  7.45   -2.59   10.68    2.48  -16.82   -4.27 --> 2.48
 1.01  -1.76   1.34  -0.88   0.45 --> 1.34
-1.053   1.453  -1.900   1.281  -0.859  -1.382 --> 1.281
 0.95  -1.16  -0.31   1.53   0.43 --> -0.31
 1.66   0.99   0.72  -1.04   1.16   0.66 --> -1.04
-0.8  -0.2  -0.7  -1.3   1.1  -0.5  -1.0 --> 1.1
 1.4   0.1   0.2  -1.1 --> 0.1
-18.34   11.12   -8.04   16.04   -4.52    3.79 --> 16.04
-1.70   0.28  -0.99   0.17   1.41 --> -0.99
---
[[-132.7  -75.9   23.9    1.8  -28.9]
 [ -28.3  -64.1  -87.5   12.6  116.5]]	-132.7

[[ -3.30 -12.70 -24.11 -19.10  -0.95  17.55]
 [ -3.78 -10.61 -18.86 -16.52  -8.74  -5.32]
 [ -4.80  -6.22  -7.81 -11.34  -7.63  -7.96]]	-3.78

[[-0.01 -0.02 -0.15 -0.07 -0.12  0.01]
 [ 0.02  0.06 -0.04  0.13  0.19 -0.18]]	-0.01

[[ 13.3   0.5  22.5  10.1   6.4   1.6 -20.4]
 [-16.9   7.9   0.8  -6.9   1.4  -6.2   6.8]
 [  8.4  17.0   4.8   8.8   2.2   4.3   0.1]]	-16.9

[[-0.17  0.14  0.07  0.11 -0.14 -0.13]
 [ 0.13 -0.14  0.06 -0.09 -0.03 -0.12]
 [ 0.10 -0.16  0.09  0.01  0.09  0.16]]	0.13

[[-0.10 -0.11  0.14  0.06]
 [ 0.02 -0.01 -0.15  0.18]
 [ 0.01  0.03  0.06 -0.11]]	0.02
---
[ 80.3 -10.3 -50.4  42.5 -65.9 -78.8] gives -65.9
[63.5 22.7 71.8 60.5] gives 71.8
[  5.6  -0.8 -77.5  49.5 -76.2  23.9  32.7] gives 23.9
[-45.9  35.1 -51.0 -32.0  80.6 -78.9] gives 80.6
[ 43.5  55.2  73.9 -25.0 -26.7] gives -25.0
[ 24.2  81.1  13.9 -39.5  24.7] gives -39.5
[ 61.5 -52.9 -73.1  87.9] gives -73.1
[  4.7  -5.5 -46.4 -86.5  -1.6  11.8  -2.1] gives 11.8
[-46.6 -73.0 -47.8  34.7  -2.7] gives 34.7
---
[[-27.4 -17.7 -33.7 -31.1 -21.4  34.3]
 [ 20.5 -27.4  13.3  17.3 -78.1  16.3]
 [ 66.0  23.4  32.6   3.1  17.5 -71.4]] ==> 66.0, -78.1

[-14.7 -18.0   3.0 -10.5 -29.7 -63.5] ==> 3.0, -63.5

[-55.6 -72.0  -0.4 -44.2] ==> -0.4, -72.0

[-55.9  83.9  10.3 -48.6 -24.0] ==> 83.9, -55.9

[[-29.6  87.8  54.7 -12.2]
 [ 55.5 -28.4 -24.6  -5.1]] ==> 87.8, -29.6

[[ 12.4 -32.3   4.2  25.3]
 [ -4.2  -3.4 -67.6 -24.2]
 [ -0.1  -8.6  19.2 -12.7]] ==> 25.3, -67.6

[[-19.7  64.2  -8.6 -20.0 -10.3  -5.9 -34.8]
 [-40.1  72.9  48.9   4.3  60.4 -10.2 -36.8]] ==> 72.9, -40.1

[ 83.1  46.6 -23.1 -10.2  36.2 -55.6] ==> 83.1, -55.6

[[ -1.7 -13.1  23.1  19.1  12.7   4.8]
 [ -6.5 -63.9  33.3  48.4 -24.1   4.7]
 [ 27.5 -42.7  48.0   6.6  44.2 -19.4]] ==> 48.4, -63.9
---
[[ 27.9  69.2 -14.9 -40.1  28.0]
 [-20.9 -86.9 -54.7  10.0  -7.0]
 [ 63.9  76.6  39.9  -0.7  43.3]] ans = 69.2

[ 33.6  71.7 -24.8 -15.5 -19.7] ans = 33.6

[[  2.4 -23.2  87.3   1.8   4.2  48.8]
 [ 52.1 -23.6  47.6 -23.1   3.4  40.9]
 [ 58.1  28.3   6.3  16.8  36.4 -74.5]] ans = 58.1

[ 62.9 -12.8 -31.3 -13.5] ans = -12.8

[ 75.4  50.7 -44.4  54.1] ans = 54.1

[[ 49.2 -48.1  37.8  56.6 -53.4]
 [ 40.2 -46.4  60.2  41.2 -43.6]
 [ 70.8 -40.1  43.3  54.4 -38.8]] ans = 60.2

[[-56.7  38.7  76.5 -36.6  40.0]
 [-82.0  32.8 -12.0 -44.2  24.9]
 [-69.9  35.9  18.9 -37.8  27.9]] ans = 40.0

[  4.2 -14.8  -8.7 -33.0  81.8 -30.3  86.3] ans = 81.8

[56.2 63.1 41.0 36.3 48.5] ans = 56.2
---
[8486 6221 6145 6317 1275] ⇒ 1275
[169  68 177  35 246  90 104] ⇒ 104
[8 6 2 2] ⇒ 2
[30 21 81 83] ⇒ 83
[4 2 1 8 6 2] ⇒ 2
[115 896 185 204] ⇒ 204
[ 70 495 490 266 855 464] ⇒ 464
[213 234 223  53] ⇒ 53
[37 56 92 88  6] ⇒ 6
